In the rows, zero is written as 128.
Each row has a class, written after it.
150; 158; 152; 111; 114; 106; 134; 132; 115; 143; 100; 105; 93; 120; 140; 114; 124; 147; 120; 118; 87; 134; 157; 117; 119; 96; 47; 155; 125; 124; 137; 125; 116; 116; 163; 128; 146
K_562
127; 108; 135; 162; 150; 146; 114; 119; 128; 119; 167; 153; 161; 135; 104; 123; 128; 115; 139; 126; 156; 116; 103; 138; 154; 148; 198; 107; 131; 116; 121; 136; 149; 149; 111; 116; 89
K_716
133; 123; 163; 142; 156; 117; 114; 116; 131; 122; 144; 141; 106; 101; 134; 95; 127; 132; 121; 116; 103; 130; 129; 120; 134; 136; 140; 138; 136; 114; 142; 116; 125; 150; 139; 130; 132
K_941
152; 136; 121; 113; 92; 111; 142; 120; 144; 131; 112; 99; 111; 123; 137; 115; 123; 127; 123; 135; 101; 150; 121; 156; 88; 126; 70; 137; 119; 139; 128; 122; 101; 118; 154; 120; 120
K_610
130; 84; 76; 107; 99; 118; 120; 128; 120; 126; 113; 132; 136; 141; 140; 146; 104; 123; 108; 133; 165; 130; 107; 166; 104; 138; 124; 136; 102; 145; 129; 127; 105; 105; 140; 103; 126
K_716
139; 130; 120; 133; 134; 132; 121; 133; 120; 125; 117; 129; 146; 146; 115; 141; 134; 138; 133; 130; 134; 110; 122; 143; 134; 139; 156; 109; 110; 129; 110; 129; 129; 133; 122; 125; 108
K_854
98; 71; 144; 109; 119; 119; 119; 110; 153; 128; 150; 171; 109; 125; 157; 95; 104; 173; 111; 133; 122; 153; 135; 117; 95; 135; 106; 176; 169; 131; 181; 109; 113; 151; 126; 105; 161
K_370
135; 134; 110; 122; 114; 124; 124; 133; 125; 133; 108; 117; 133; 140; 127; 140; 127; 134; 127; 131; 128; 127; 133; 145; 117; 130; 113; 138; 115; 131; 129; 127; 116; 108; 134; 117; 128
K_562
140; 169; 167; 128; 117; 127; 157; 127; 141; 140; 130; 117; 115; 135; 123; 97; 136; 148; 137; 125; 75; 144; 136; 122; 122; 93; 57; 131; 150; 124; 132; 136; 137; 146; 132; 136; 125
K_610
96; 126; 119; 135; 155; 148; 124; 141; 134; 120; 138; 150; 142; 134; 128; 142; 139; 125; 127; 128; 139; 125; 123; 123; 134; 152; 174; 111; 139; 126; 134; 128; 132; 130; 97; 132; 150
K_370
102; 120; 145; 132; 132; 134; 120; 142; 128; 121; 134; 151; 133; 133; 134; 145; 129; 143; 118; 122; 127; 125; 144; 104; 132; 146; 136; 153; 141; 125; 146; 120; 122; 124; 118; 129; 161
K_370
107; 74; 96; 135; 134; 132; 105; 120; 136; 109; 150; 155; 149; 123; 133; 140; 117; 116; 112; 133; 174; 133; 102; 145; 126; 171; 200; 140; 129; 133; 144; 115; 114; 118; 114; 108; 130
K_941
139; 173; 107; 147; 143; 136; 132; 152; 111; 129; 113; 100; 160; 142; 106; 162; 150; 98; 139; 128; 134; 110; 117; 137; 157; 136; 162; 83; 105; 127; 91; 140; 150; 113; 120; 145; 116
K_949
138; 134; 129; 115; 112; 119; 134; 140; 121; 132; 90; 121; 121; 144; 131; 150; 130; 138; 123; 126; 106; 125; 137; 137; 115; 131; 97; 146; 118; 135; 125; 121; 107; 111; 143; 132; 152
K_435
122; 78; 114; 144; 129; 117; 88; 108; 137; 115; 149; 149; 126; 101; 141; 118; 117; 109; 117; 128; 149; 125; 112; 152; 116; 176; 184; 140; 117; 130; 146; 106; 96; 124; 129; 107; 110
K_562
110; 145; 136; 101; 106; 136; 161; 137; 161; 131; 127; 131; 113; 140; 143; 110; 133; 145; 126; 141; 101; 154; 131; 131; 96; 121; 72; 129; 151; 136; 144; 122; 117; 132; 111; 126; 155
K_610
128; 121; 123; 138; 135; 127; 114; 105; 112; 129; 156; 120; 129; 112; 127; 113; 122; 114; 134; 122; 160; 137; 121; 125; 148; 113; 136; 124; 131; 123; 128; 142; 141; 123; 132; 117; 106
K_562
110; 121; 145; 114; 132; 136; 139; 117; 134; 134; 147; 150; 116; 135; 136; 99; 120; 160; 125; 130; 125; 139; 137; 115; 130; 106; 114; 138; 160; 126; 155; 132; 146; 154; 111; 126; 145
K_522
139; 142; 116; 173; 142; 131; 97; 120; 107; 109; 147; 98; 165; 111; 104; 150; 140; 84; 137; 117; 162; 109; 104; 148; 153; 157; 184; 95; 90; 124; 83; 138; 125; 108; 128; 135; 64
K_854
119; 128; 181; 147; 165; 143; 125; 126; 133; 126; 156; 174; 129; 131; 113; 95; 131; 166; 132; 125; 105; 116; 138; 111; 150; 127; 178; 125; 165; 109; 150; 124; 161; 180; 103; 135; 127
K_522
110; 110; 138; 143; 118; 125; 115; 134; 159; 112; 131; 149; 135; 124; 135; 131; 129; 127; 116; 130; 98; 135; 124; 139; 92; 182; 143; 156; 136; 131; 151; 99; 91; 123; 124; 120; 137
K_370
109; 105; 94; 118; 142; 142; 119; 140; 129; 127; 122; 150; 145; 150; 131; 150; 127; 144; 125; 134; 155; 121; 119; 138; 124; 146; 171; 118; 131; 139; 134; 130; 125; 130; 105; 121; 153
K_370
121; 135; 133; 145; 132; 131; 119; 132; 142; 118; 131; 137; 131; 119; 126; 122; 137; 114; 125; 128; 113; 128; 125; 132; 121; 159; 147; 128; 130; 125; 138; 114; 110; 122; 119; 126; 123
K_562
128; 115; 153; 152; 128; 120; 115; 123; 134; 122; 147; 145; 141; 123; 120; 119; 123; 132; 124; 131; 121; 125; 128; 125; 135; 145; 151; 143; 141; 117; 135; 113; 132; 137; 134; 123; 124
K_949
142; 126; 73; 109; 153; 118; 113; 123; 101; 131; 96; 92; 111; 114; 149; 142; 126; 94; 122; 116; 162; 125; 105; 163; 132; 136; 153; 79; 85; 146; 107; 131; 109; 119; 140; 144; 137
K_435
116; 115; 124; 114; 95; 125; 141; 126; 142; 125; 139; 127; 137; 139; 134; 129; 115; 139; 117; 136; 136; 156; 131; 129; 109; 119; 85; 172; 152; 130; 146; 124; 123; 106; 134; 104; 138
K_941
118; 104; 95; 164; 139; 144; 96; 136; 144; 103; 143; 162; 167; 133; 110; 156; 144; 92; 124; 134; 151; 104; 98; 159; 136; 209; 237; 109; 109; 129; 125; 108; 104; 115; 98; 114; 110
K_562
160; 105; 115; 123; 116; 106; 113; 125; 124; 129; 102; 127; 121; 127; 128; 131; 112; 126; 117; 124; 126; 117; 117; 160; 106; 146; 128; 138; 96; 136; 125; 120; 103; 120; 158; 114; 117
K_716
156; 91; 125; 133; 138; 105; 95; 102; 112; 127; 126; 127; 117; 110; 132; 112; 106; 136; 122; 121; 144; 121; 119; 147; 127; 133; 153; 131; 107; 129; 127; 119; 118; 144; 156; 119; 97
K_854
122; 139; 117; 113; 150; 135; 133; 109; 100; 140; 153; 104; 117; 118; 137; 109; 122; 126; 138; 121; 171; 146; 125; 108; 153; 75; 104; 99; 142; 130; 115; 166; 166; 139; 132; 131; 136
K_370
105; 119; 142; 128; 81; 133; 153; 120; 134; 130; 155; 134; 158; 154; 121; 136; 116; 148; 132; 141; 128; 169; 138; 106; 119; 95; 53; 199; 175; 123; 145; 134; 136; 104; 129; 108; 130
K_435
134; 167; 134; 156; 144; 133; 127; 140; 110; 121; 130; 107; 144; 117; 113; 146; 141; 82; 132; 110; 133; 116; 116; 127; 155; 138; 144; 105; 102; 125; 102; 139; 135; 107; 128; 142; 104
K_716
120; 143; 145; 155; 127; 118; 117; 128; 127; 116; 139; 112; 131; 104; 129; 132; 135; 91; 125; 120; 123; 128; 126; 120; 138; 149; 135; 128; 119; 124; 117; 119; 121; 109; 134; 141; 119
K_949
119; 92; 127; 111; 137; 122; 116; 148; 150; 124; 97; 173; 126; 149; 139; 132; 119; 179; 115; 139; 95; 115; 130; 145; 90; 171; 174; 143; 118; 136; 153; 88; 97; 151; 108; 125; 140
K_854
118; 122; 100; 84; 139; 134; 148; 107; 105; 150; 126; 119; 107; 140; 146; 107; 114; 154; 136; 129; 164; 153; 124; 128; 137; 69; 91; 106; 143; 137; 129; 156; 156; 145; 124; 127; 156
K_435
123; 127; 134; 143; 150; 130; 117; 131; 137; 116; 136; 137; 124; 110; 133; 118; 135; 97; 121; 117; 120; 121; 107; 144; 127; 167; 168; 101; 109; 129; 127; 117; 112; 134; 119; 135; 115
K_716
104; 113; 168; 136; 86; 121; 133; 120; 164; 124; 151; 154; 122; 121; 141; 99; 120; 142; 118; 133; 83; 159; 141; 111; 94; 132; 64; 200; 168; 125; 174; 107; 104; 120; 130; 106; 133
K_562
107; 113; 146; 153; 98; 142; 137; 129; 157; 113; 157; 149; 170; 150; 109; 143; 131; 123; 132; 143; 120; 142; 124; 132; 115; 160; 132; 169; 164; 122; 135; 114; 115; 111; 110; 114; 110
K_435
130; 167; 121; 117; 131; 134; 149; 134; 93; 140; 116; 94; 129; 136; 127; 150; 134; 114; 137; 118; 147; 134; 138; 108; 159; 82; 84; 115; 126; 131; 102; 157; 149; 107; 134; 146; 146
K_435
132; 165; 55; 111; 143; 134; 141; 134; 92; 133; 109; 64; 142; 126; 135; 161; 136; 77; 128; 124; 192; 140; 104; 136; 152; 99; 118; 75; 94; 147; 92; 164; 149; 92; 132; 142; 133
K_941
123; 124; 118; 106; 125; 129; 135; 135; 136; 139; 108; 143; 114; 142; 139; 119; 125; 159; 122; 135; 109; 135; 139; 133; 109; 120; 103; 137; 135; 131; 153; 120; 115; 133; 123; 122; 159
K_562
147; 116; 115; 109; 106; 102; 125; 100; 116; 133; 118; 93; 100; 102; 149; 107; 105; 126; 122; 126; 138; 156; 125; 139; 101; 100; 67; 140; 119; 137; 129; 129; 109; 116; 167; 121; 109
K_854
145; 161; 131; 144; 179; 121; 109; 123; 79; 133; 125; 88; 115; 97; 131; 132; 136; 92; 134; 99; 149; 115; 129; 112; 174; 106; 150; 87; 99; 121; 100; 153; 150; 126; 148; 155; 123
K_370
140; 114; 125; 129; 165; 114; 102; 135; 109; 131; 107; 144; 113; 121; 134; 128; 122; 138; 115; 116; 130; 102; 130; 133; 152; 148; 186; 105; 106; 125; 129; 115; 131; 151; 135; 143; 155
K_949
145; 171; 156; 141; 159; 146; 142; 155; 147; 133; 112; 138; 137; 152; 103; 122; 154; 137; 144; 132; 74; 104; 121; 151; 123; 148; 150; 89; 121; 117; 112; 126; 137; 154; 108; 136; 113
K_716
116; 112; 176; 154; 150; 139; 117; 123; 120; 124; 166; 171; 140; 128; 111; 116; 121; 146; 129; 116; 134; 116; 132; 107; 162; 125; 160; 143; 145; 107; 137; 131; 153; 146; 116; 122; 121
K_716
127; 103; 141; 148; 106; 122; 113; 141; 154; 110; 112; 158; 145; 136; 120; 149; 126; 132; 111; 134; 98; 114; 132; 147; 98; 188; 165; 174; 126; 130; 153; 95; 89; 114; 124; 122; 129
K_522
139; 111; 78; 105; 150; 130; 114; 124; 98; 136; 111; 131; 124; 135; 132; 138; 114; 139; 121; 126; 182; 115; 115; 146; 146; 119; 177; 96; 109; 145; 123; 143; 144; 138; 124; 131; 145
K_522
124; 72; 180; 145; 131; 127; 108; 122; 156; 119; 145; 211; 114; 128; 122; 101; 114; 188; 117; 129; 83; 116; 134; 132; 115; 173; 184; 175; 158; 112; 173; 90; 101; 169; 120; 112; 144
K_610
147; 144; 80; 108; 127; 131; 140; 131; 117; 137; 93; 90; 135; 150; 127; 148; 137; 112; 143; 134; 139; 127; 110; 169; 116; 126; 128; 85; 104; 144; 98; 140; 123; 120; 130; 130; 115
K_435
100; 136; 103; 126; 166; 156; 132; 142; 120; 121; 140; 138; 144; 137; 126; 141; 139; 118; 128; 127; 166; 126; 113; 124; 158; 133; 185; 87; 131; 127; 123; 138; 150; 134; 92; 137; 150
K_941
129; 152; 129; 141; 94; 127; 144; 142; 153; 117; 125; 104; 147; 132; 124; 144; 142; 85; 128; 132; 99; 137; 113; 147; 96; 156; 90; 134; 113; 136; 117; 122; 102; 93; 131; 122; 98
K_716
88; 142; 119; 120; 121; 148; 141; 163; 153; 119; 124; 151; 148; 152; 129; 151; 145; 128; 119; 139; 123; 126; 128; 126; 125; 160; 147; 116; 138; 135; 132; 113; 128; 118; 86; 134; 167
K_949
147; 129; 129; 146; 121; 123; 124; 120; 117; 125; 137; 115; 143; 126; 115; 137; 124; 114; 132; 125; 145; 125; 120; 134; 144; 128; 143; 128; 120; 126; 113; 137; 131; 121; 138; 126; 104
K_610
111; 130; 124; 134; 139; 145; 128; 133; 142; 119; 138; 135; 145; 143; 121; 132; 139; 129; 138; 134; 129; 129; 120; 136; 121; 154; 164; 113; 137; 126; 128; 128; 127; 134; 106; 121; 126
K_370
110; 159; 114; 128; 125; 142; 138; 144; 102; 125; 131; 106; 147; 129; 127; 160; 132; 106; 127; 125; 170; 133; 134; 101; 156; 105; 109; 118; 123; 132; 106; 147; 144; 98; 118; 142; 130
K_854
147; 129; 125; 131; 125; 121; 132; 126; 133; 131; 106; 117; 132; 139; 121; 135; 130; 126; 135; 133; 102; 131; 121; 152; 109; 139; 122; 130; 125; 129; 120; 120; 113; 126; 140; 127; 117
K_435
110; 107; 110; 137; 93; 129; 124; 120; 140; 108; 149; 127; 151; 120; 132; 142; 119; 95; 116; 136; 161; 143; 114; 134; 114; 154; 138; 152; 138; 143; 139; 121; 111; 99; 123; 116; 113
K_522
105; 102; 86; 104; 114; 144; 145; 119; 151; 126; 134; 137; 139; 154; 137; 130; 129; 130; 136; 148; 152; 147; 105; 156; 101; 146; 137; 109; 144; 143; 131; 128; 116; 130; 100; 110; 135
K_435
110; 78; 124; 140; 161; 131; 92; 115; 127; 118; 146; 183; 122; 115; 134; 109; 120; 143; 117; 124; 146; 113; 119; 131; 141; 172; 221; 128; 126; 124; 155; 112; 117; 152; 108; 118; 138
K_562
143; 96; 124; 110; 149; 113; 113; 108; 118; 134; 121; 143; 90; 106; 151; 95; 110; 150; 114; 120; 139; 127; 120; 139; 129; 126; 147; 113; 119; 134; 145; 122; 118; 162; 141; 131; 151
K_610
145; 210; 99; 126; 149; 140; 149; 146; 93; 144; 104; 75; 134; 137; 112; 145; 152; 102; 149; 120; 131; 125; 126; 128; 158; 84; 102; 68; 103; 131; 86; 165; 158; 109; 124; 150; 121
K_562
124; 128; 140; 136; 103; 132; 144; 114; 162; 123; 147; 127; 146; 148; 117; 113; 133; 131; 142; 141; 95; 151; 115; 150; 98; 139; 95; 145; 156; 127; 130; 119; 114; 128; 119; 113; 101
K_435
118; 105; 78; 90; 125; 123; 128; 117; 121; 134; 121; 119; 113; 130; 154; 119; 115; 128; 118; 135; 175; 141; 112; 145; 126; 119; 128; 94; 120; 146; 129; 132; 133; 130; 127; 121; 156
K_949
93; 122; 119; 141; 126; 149; 132; 143; 141; 114; 148; 151; 153; 134; 127; 149; 134; 112; 119; 134; 152; 136; 115; 121; 138; 155; 163; 131; 137; 135; 136; 125; 122; 114; 93; 135; 145
K_610
151; 144; 164; 140; 129; 123; 131; 138; 137; 130; 116; 142; 118; 133; 114; 119; 134; 148; 130; 128; 79; 117; 133; 133; 121; 138; 127; 137; 129; 124; 126; 119; 121; 144; 135; 134; 130
K_610
131; 127; 121; 134; 152; 131; 114; 131; 99; 128; 125; 132; 134; 129; 121; 141; 123; 131; 124; 119; 155; 113; 127; 123; 159; 120; 171; 119; 118; 129; 125; 138; 146; 130; 123; 141; 131
K_522
137; 91; 149; 138; 129; 107; 97; 124; 134; 117; 121; 153; 115; 104; 139; 119; 111; 140; 108; 124; 115; 120; 131; 132; 108; 162; 152; 161; 121; 129; 145; 97; 93; 135; 147; 123; 124
K_854
147; 159; 155; 92; 97; 115; 166; 130; 145; 155; 109; 117; 98; 153; 133; 106; 117; 184; 132; 136; 76; 148; 153; 124; 100; 77; 14; 160; 151; 138; 141; 132; 134; 142; 142; 127; 154
K_610
138; 137; 161; 165; 133; 119; 109; 124; 129; 114; 146; 124; 139; 113; 112; 121; 134; 105; 130; 122; 114; 118; 124; 131; 145; 159; 169; 128; 123; 114; 116; 115; 130; 128; 139; 131; 102
K_949
149; 175; 169; 113; 124; 115; 151; 140; 137; 141; 86; 111; 101; 137; 132; 107; 137; 163; 130; 126; 51; 127; 154; 126; 102; 103; 47; 135; 128; 122; 130; 118; 117; 139; 142; 140; 132
K_854
109; 143; 160; 134; 141; 141; 140; 126; 136; 129; 147; 141; 131; 135; 125; 112; 137; 136; 136; 125; 107; 137; 131; 117; 139; 121; 116; 129; 157; 121; 133; 128; 139; 143; 108; 135; 135
K_435
119; 159; 93; 97; 127; 139; 157; 134; 100; 142; 107; 95; 125; 144; 138; 148; 132; 117; 135; 126; 158; 143; 127; 122; 144; 86; 86; 101; 124; 141; 107; 157; 144; 107; 122; 141; 156
K_435
